B =
[[52 67 64 48 28 58 32]
 [47 59 19 50 39 45 35]
 [62 48 37 48 82 54 43]
 [50 51 39 38 60 29 42]
 [55 21 46 50 52 55 50]
 [49 36 62 40 25 52 48]
 [63 52 80 46 41 42 47]
 [48 30 32 55 33 47 66]
 [45 27 37 41 29 43 32]
 [44 56 13 47 57 36 60]
 [52 18 18 46 26 40 31]
 [54 48 51 36 60 40 38]]
Rows and columns are counted from 1.
(1, 1) -> 52
(6, 4) -> 40
(3, 7) -> 43
(6, 3) -> 62
(12, 6) -> 40
(9, 4) -> 41
(5, 5) -> 52
(1, 7) -> 32
(2, 1) -> 47
(10, 2) -> 56
(7, 1) -> 63
(3, 3) -> 37
(6, 7) -> 48
(4, 3) -> 39
(4, 6) -> 29
(5, 6) -> 55
(8, 7) -> 66
(9, 3) -> 37
(2, 6) -> 45
(1, 5) -> 28
(9, 5) -> 29
(4, 2) -> 51
(5, 3) -> 46
(9, 6) -> 43
(10, 3) -> 13
(8, 5) -> 33
(9, 2) -> 27
(2, 4) -> 50

X =
 24   42  -44   27   22   -2   42    0
-38   32   30  -40  -16   17   31   39
 15    2    0  -19  -29  -20   -8   14
-33  -47  -18  -37  -35  -14   30  -38
 22  -12  -50  -26  -26   12   14   16
-21  -23  -22   26   30   66   15   37
-17   16  -33    6   -2  -20  -32   43
Rows and columns are counted from 1.
(1, 1) = 24
(7, 3) = -33
(6, 2) = -23
(6, 1) = -21
(7, 2) = 16
(6, 6) = 66
(3, 1) = 15
(5, 5) = -26
(7, 4) = 6
(5, 3) = -50
(1, 8) = 0
(4, 2) = -47
(3, 3) = 0
(2, 7) = 31
(3, 8) = 14
(1, 3) = -44
(3, 7) = -8
(1, 6) = -2
(4, 5) = -35
(5, 1) = 22

arr =
[[ 16 -16  38 -10   0 -19 -53 -40  53  39  43  39 -41  13 -37 -16]
 [-14  48  55   9   4 -53 -32  39 -55 -19  15  53  -6  51 -42 -23]
 [ 20  19  -7  20 -22  -2 -22 -37   4  22 -45 -22  -7  24 -12 -26]
 [-45  28 -51  16  41 -56 -10   9   0  43 -27 -16  44  -6 -48 -16]
 [ 54   6   1 -12 -42   5  19  30 -40 -15 -36  50 -28 -18  23 -54]
 [-10 -29  28 -42 -20 -54  19 -33 -34  46 -56 -28 -27  13 -34 -48]
 [-12 -30  35   4   4 -22  49 -30 -27 -52 -45 -38 -44  45  54  50]
 [-30  44  20 -30 -10 -45   4 -17 -44 -56  54 -22 -29 -24  30   1]
 [-50 -44  47  20 -29 -45  48 -19 -26 -25  -7 -34  52  14  40 -52]
 [-41  49 -11 -55 -37 -12 -46 -21 -28  24  47 -46  39  52  13 -53]
 [ 20  11  48  39   0 -11   3 -36 -19  -7 -47   1  32 -39 -15  33]
 [-54 -41  55 -52 -17  48 -47 -54  29   2 -44  33  -3 -11  37  -3]
 [-31   5  19  11 -35  47 -51  -2  40 -21  49  -5 -29  37  -3 -13]]
Indices start at 1.
(1, 1) -> 16
(2, 2) -> 48
(2, 5) -> 4
(13, 6) -> 47
(13, 7) -> -51
(7, 15) -> 54
(5, 8) -> 30
(7, 16) -> 50
(12, 3) -> 55
(13, 12) -> -5
(7, 11) -> -45
(4, 8) -> 9
(10, 12) -> -46
(2, 11) -> 15
(2, 7) -> -32
(12, 2) -> -41
(3, 8) -> -37
(11, 6) -> -11
(1, 3) -> 38
(7, 12) -> -38
(6, 14) -> 13
(12, 4) -> -52
(11, 12) -> 1
(1, 5) -> 0
(11, 10) -> -7
(8, 9) -> -44
(1, 13) -> -41
(10, 3) -> -11
(13, 3) -> 19
(3, 7) -> -22
(1, 12) -> 39
(8, 8) -> -17
(2, 3) -> 55
(11, 11) -> -47
(6, 15) -> -34
(6, 3) -> 28
(3, 1) -> 20
(10, 14) -> 52
